Here is a tiny trained network, its code and every weight. The questions are about switching its units off for an input and a class, where a switched-off unit gives its printed mean instead of its output.

import numpy as np


def w(rows, s, z=0):
    codes = np.array(rows[::2]) - 128.0
    scale = np.full(codes.shape[1], s)
    scale[-1] = z or s
    return codes * scale


def f(y):
    return np.maximum(y, 0)


def log_softmax(a):
    a = a - a.max(-1, keepdims=True)
    return a - np.log(np.exp(a).sum(-1, keepdims=True))


def net(x, mask):
    res = np.array(x, float).reshape(1, 2) / 4 @ E
    y = f(res @ A[0][:, :-1].T + A[0][:, -1])
    res = res + np.where(mask, y, B[0][:, -1]) @ B[0][:, :-1]
    return log_softmax(res[-1] @ U[:, :-1].T + U[:, -1])


A, B = {}, {}
E = w([
[95,128,68,222,191,53],'x0',
[168,24,154,247,99,125],'x1',
],0.013)
A[0] = w([
[42,212,97,89,165,128,202],'neuron 1',
[102,105,93,169,175,99,30],'neuron 2',
[161,49,126,158,100,106,31],'neuron 3',
[148,64,127,185,50,130,28],'neuron 4',
[96,101,97,168,149,76,201],'neuron 5',
[201,111,192,87,43,216,254],'neuron 6',
[145,91,192,76,97,165,40],'neuron 7',
[116,118,103,168,204,84,30],'neuron 8',
[208,75,139,187,99,146,9],'neuron 9',
[117,103,135,205,76,81,172],'neuron 10',
[163,41,153,133,129,76,243],'neuron 11',
[77,142,109,167,168,12,173],'neuron 12',
[161,113,132,139,104,217,68],'neuron 13',
],0.011,0.0053)
B[0] = w([
[155,198,140,89,147,44,235],'neuron 1',
[166,89,102,191,31,177,172],'neuron 2',
[69,196,52,54,103,63,182],'neuron 3',
[178,215,33,70,158,19,193],'neuron 4',
[215,74,188,126,129,181,200],'neuron 5',
[218,73,164,116,118,69,252],'neuron 6',
[203,89,139,105,19,116,179],'neuron 7',
[212,115,75,145,26,119,178],'neuron 8',
[109,195,65,112,108,8,192],'neuron 9',
[173,183,168,70,173,72,207],'neuron 10',
[121,118,179,55,200,1,206],'neuron 11',
[218,30,146,69,91,91,218],'neuron 12',
[205,80,129,143,88,122,161],'neuron 13',
],0.0079,0.016)
U = w([
[119,205,81,71,152,46,66],'0',
[206,54,127,157,77,122,133],'1',
[160,79,205,122,241,76,234],'2',
[42,48,98,193,152,236,2],'3',
[77,90,171,209,197,186,2],'4',
[100,88,178,202,245,212,2],'5',
[1,61,143,156,61,224,2],'6',
],0.0087,0.0053)

Each question gives the input, the list of numbers given to net, and the class t.
The units are the neurons (one row each of A and B). Each row of codes is followed by its name. A weight is (code - 128) times the scale printed after its matrix; where a second scale follows, it is the last column's (A, B and U).
mask holds one flag per neuron, in row order. A switched-off neuron (its flag False) gives its mean, the last column of its row in B, instead of its output. The means were averaged over made-up inputs and are rounded, as every weight is.
A unit's drop is (log p(t) with every unit on - log p(t) with that unit switched off) / (log p(t) with every unit on - log p(t) with every unit switched off).
The circuit of an input: a set's keep is (log p(t) with only the set's units on - log p(t) with every unit switched off) / (log p(t) with every unit on - log p(t) with every unit switched off). Starting from the 12 units with the biggest drops (on a tie, the unit counted first), units are removed one at a time, each time the one whose removal leaves the highest keep (on an exact tie, the one counted first), for as long as the keep stays at least 0.8.
circuit, biggest first: the units of the circuit, biggest drop first
most important unit: the unit with the biggest drop
k most important neurons: the k neurons with the biggest drops, biggest first
drop of u: that unit's drop, to one decimal
input [3,-2], class 2: most important unit : neuron 7
input [-5,-3], class 1: circuit, biggest first : [neuron 11; neuron 4]
input [2,4], class 0: circuit, biggest first : [neuron 6; neuron 3]
input [-6,-5], class 1: circuit, biggest first : [neuron 7; neuron 6]
input [-1,1], class 2: 2 most important neurons : [neuron 8; neuron 2]
input [-3,3], class 2: 2 most important neurons : [neuron 8; neuron 2]
input [-6,-4], class 1: 2 most important neurons : [neuron 7; neuron 11]
input [-7,8], class 0: 3 most important neurons : [neuron 4; neuron 9; neuron 3]
input [5,5], class 0: drop of neuron 9 : 0.5
input [7,8], class 0: drop of neuron 9 : 0.2
input [-3,4], class 0: drop of neuron 12 : 0.2
